Below is a small trained network, with its code and all its weights. Each question gives an input and a target symbol and asks what happens when units are switched off, that is, made to give their printed mean instead of their output.

import numpy as np


def w(rows, s, z=0):
    codes = np.array(rows[::2]) - 128.0
    scale = np.full(codes.shape[1], s)
    scale[-1] = z or s
    return codes * scale


def f(y):
    return y / 2 * (1 + np.tanh(0.7978845608 * (y + 0.044715 * y**3)))


def softmax(a):
    e = np.exp(a - a.max(-1, keepdims=True))
    return e / e.sum(-1, keepdims=True)


def log_softmax(a):
    a = a - a.max(-1, keepdims=True)
    return a - np.log(np.exp(a).sum(-1, keepdims=True))


def net(x, mask):
    ids = ['βδεζηθξστφ'.index(c) for c in x.split()]
    T = len(ids)
    res = E[ids] + P[:T]
    u = 0
    for l in range(3):
        q, k, v = (res @ M[l].T for M in (Q, K, V))
        z = softmax(np.where(np.tri(T) > 0, q @ k.T / 2**0.5, -1e9)) @ v
        res = res + np.where(mask[u], z, O[l][:, -1]) @ O[l][:, :-1]
        u += 1
        y = f(res @ A[l][:, :-1].T + A[l][:, -1])
        res = res + np.where(mask[u : u + 4], y, B[l][:, -1]) @ B[l][:, :-1]
        u += 4
    return log_softmax(res[-1] @ U[:, :-1].T + U[:, -1])


Q, K, V, O, A, B = {}, {}, {}, {}, {}, {}
E = w([
[159,6,189,173,157,131,145,172],'β',
[159,105,206,108,93,204,81,149],'δ',
[95,96,142,137,134,171,122,155],'ε',
[160,213,140,173,132,50,22,164],'ζ',
[118,128,202,115,129,162,127,147],'η',
[131,25,169,112,160,125,136,140],'θ',
[80,62,129,93,163,156,95,136],'ξ',
[62,39,98,171,162,135,111,164],'σ',
[146,170,244,73,85,86,110,218],'τ',
[136,97,216,76,119,142,106,122],'φ',
],0.014)
P = w([
[156,79,247,170,171,141,85,118],'0',
[138,147,151,71,177,66,129,155],'1',
[136,129,157,75,181,43,121,131],'2',
[160,117,172,84,159,73,94,118],'3',
[120,152,159,174,93,175,120,107],'4',
[103,149,133,151,93,143,133,130],'5',
[131,116,128,154,90,125,121,133],'6',
[93,121,133,159,80,118,121,125],'7',
[88,126,123,174,53,127,118,135],'8',
[112,109,122,182,52,112,114,116],'9',
[84,96,103,155,48,97,141,146],'10',
[97,97,114,177,35,93,109,132],'11',
[114,96,113,191,28,92,102,117],'12',
[86,66,110,187,8,99,110,130],'13',
],0.011)
Q[0] = w([
[160,148,182,47,223,153,122,196],'L0H0',
[42,81,103,159,2,200,145,184],'L0H0',
],0.0066)
K[0] = w([
[75,89,255,101,168,140,106,137],'L0H0',
[112,108,85,74,1,130,238,130],'L0H0',
],0.0069)
V[0] = w([
[235,196,60,179,140,99,121,141],'L0H0',
[113,2,120,217,148,165,89,91],'L0H0',
],0.0062)
O[0] = w([
[7,93,118,40,75,190,102,218,2],'L0H0',
[131,123,117,190,193,168,169,147,190],'L0H0',
],0.011,0.0027)
A[0] = w([
[197,171,28,159,194,189,128,32,41],'L0N0',
[47,124,2,127,2,142,67,224,3],'L0N1',
[121,51,118,198,163,158,212,119,162],'L0N2',
[117,149,100,129,171,201,211,140,146],'L0N3',
],0.0063,0.0051)
B[0] = w([
[153,139,110,126,91,83,74,83,124],'L0N0',
[40,65,124,133,108,5,128,85,172],'L0N1',
[140,207,117,77,99,125,101,115,253],'L0N2',
[177,38,208,101,81,103,38,218,114],'L0N3',
],0.011,0.0037)
Q[1] = w([
[208,224,34,191,227,51,187,105],'L1H0',
[136,255,49,236,23,145,208,129],'L1H0',
],0.0053)
K[1] = w([
[172,153,163,126,140,115,94,3],'L1H0',
[98,134,27,110,139,103,180,201],'L1H0',
],0.0071)
V[1] = w([
[110,133,7,103,142,153,86,52],'L1H0',
[172,136,2,124,84,113,149,116],'L1H0',
],0.0089)
O[1] = w([
[117,79,253,145,172,43,124,9,2],'L1H0',
[116,80,112,83,177,180,85,88,8],'L1H0',
],0.012,0.0081)
A[1] = w([
[132,175,145,29,38,128,129,93,3],'L1N0',
[102,194,59,167,71,79,115,120,73],'L1N1',
[220,192,218,113,97,255,109,161,213],'L1N2',
[16,11,29,96,76,115,137,81,39],'L1N3',
],0.0058,0.0053)
B[1] = w([
[102,81,39,66,120,121,154,115,123],'L1N0',
[204,41,180,50,130,171,133,115,219],'L1N1',
[87,95,85,137,165,81,148,109,248],'L1N2',
[154,161,171,176,146,186,148,254,135],'L1N3',
],0.0097,0.011)
Q[2] = w([
[63,56,151,85,146,202,123,59],'L2H0',
[175,255,178,203,64,105,156,132],'L2H0',
],0.006)
K[2] = w([
[113,95,155,59,255,124,158,202],'L2H0',
[7,150,73,207,90,179,76,82],'L2H0',
],0.0074)
V[2] = w([
[81,129,58,236,63,122,104,99],'L2H0',
[47,3,141,169,165,93,7,234],'L2H0',
],0.0048)
O[2] = w([
[92,150,93,53,182,44,213,59,249],'L2H0',
[1,126,21,124,208,172,145,27,171],'L2H0',
],0.0079,0.0017)
A[2] = w([
[234,194,154,161,129,197,63,144,32],'L2N0',
[51,207,218,41,230,2,158,51,239],'L2N1',
[123,43,72,104,122,143,186,196,197],'L2N2',
[176,242,142,94,126,132,115,55,3],'L2N3',
],0.0081,0.0054)
B[2] = w([
[122,199,179,227,147,200,209,154,144],'L2N0',
[115,187,59,152,145,203,1,78,145],'L2N1',
[70,152,147,175,116,199,74,81,250],'L2N2',
[74,100,178,165,85,157,60,157,123],'L2N3',
],0.0085,0.012)
U = w([
[94,200,107,173,240,210,146,79,235],'β',
[169,198,71,40,135,143,124,65,221],'δ',
[177,154,53,17,99,73,75,63,150],'ε',
[13,72,68,114,177,90,93,131,199],'ζ',
[122,178,188,127,137,182,137,69,3],'η',
[138,136,177,141,215,138,117,89,143],'θ',
[140,196,162,130,139,127,56,20,37],'ξ',
[132,132,28,125,224,63,40,89,40],'σ',
[164,123,141,128,46,253,133,49,22],'τ',
[141,164,200,150,87,141,168,68,65],'φ',
],0.0064,0.0062)

Each question gives the input, a string of symbols that net reads in full, and the target symbol t.
The units are the heads (2 rows each of Q, K, V and O) and the neurons (one row each of A and B). Each row of codes is followed by its name. A weight is (code - 128) times the scale printed after its matrix; where a second scale follows, it is the last column's (O, A, B and U).
mask holds one flag per unit, layer by layer, with each layer's heads first. A switched-off unit (its flag False) gives its mean, the last column of its rows in O or B, instead of its output. The means were averaged over made-up inputs and are rounded, as every weight is.
A unit's drop is (log p(t) with every unit on - log p(t) with that unit switched off) / (log p(t) with every unit on - log p(t) with every unit switched off).
The circuit of an input: a set's keep is (log p(t) with only the set's units on - log p(t) with every unit switched off) / (log p(t) with every unit on - log p(t) with every unit switched off). Starting from the 12 units with the biggest drops (on a tie, the unit counted first), units are removed one at a time, each time the one whose removal leaves the highest keep (on an exact tie, the one counted first), for as long as the keep stays at least 0.8.
units of the circuit, in order: the units of the circuit, biggest drop first
top k neurons: the k neurons with the biggest drops, biggest first
top k neurons in layer l: the k neurons of layer l with the biggest drops, biggest first
input ζ ζ δ, target ζ: units of the circuit, in order -> (L0H0, L1N2, L2H0)
input ζ τ β τ δ τ τ ζ, target τ: top neuron -> (L1N1)
input σ β φ, target σ: top 3 neurons in layer 0 -> (L0N3, L0N2, L0N0)
input ζ θ β ζ ζ ζ ζ ζ β σ φ, target β: units of the circuit, in order -> (L0H0, L2H0, L0N1)
input ζ τ τ ζ τ, target τ: top 4 neurons -> (L2N2, L1N1, L1N0, L0N2)
input ξ σ β ζ, target β: units of the circuit, in order -> (L2N0, L0N1)
input σ φ θ, target σ: top 3 neurons -> (L1N1, L0N3, L0N2)
input ζ ζ η, target ζ: top 2 neurons in layer 2 -> (L2N0, L2N1)
input φ φ β θ, target φ: units of the circuit, in order -> (L2H0, L0H0, L2N0, L1H0)
input ζ δ ζ δ τ ξ φ τ ζ, target ε: top 2 neurons -> (L0N1, L1N1)
input τ τ ξ, target τ: units of the circuit, in order -> (L1H0, L1N1, L2N2)
input τ ζ β η θ ε τ ζ τ τ τ ζ, target τ: top 3 neurons -> (L1N1, L2N2, L1N3)
input σ τ τ, target β: units of the circuit, in order -> (L2N1, L2H0)
input β τ ζ, target β: top 2 neurons in layer 0 -> (L0N3, L0N2)
input φ τ ζ, target φ: top neuron in layer 2 -> (L2N0)
input ξ β ξ, target ξ: top 2 neurons in layer 1 -> (L1N1, L1N2)
input φ ζ δ τ, target φ: top 4 neurons -> (L0N2, L2N0, L1N1, L2N1)
input θ τ θ τ τ ζ τ τ η ξ, target τ: top 2 neurons -> (L2N2, L1N1)
input β ζ ζ τ, target β: top 2 neurons -> (L0N3, L2N2)
input φ ζ φ φ, target φ: top 3 neurons -> (L0N2, L2N0, L2N1)
input β τ ξ, target β: top 2 neurons in layer 0 -> (L0N3, L0N1)
input ζ ξ φ, target ζ: top 2 neurons -> (L0N2, L2N0)
input θ τ ζ ζ φ ξ ζ ζ, target ζ: top 2 neurons -> (L0N1, L0N2)
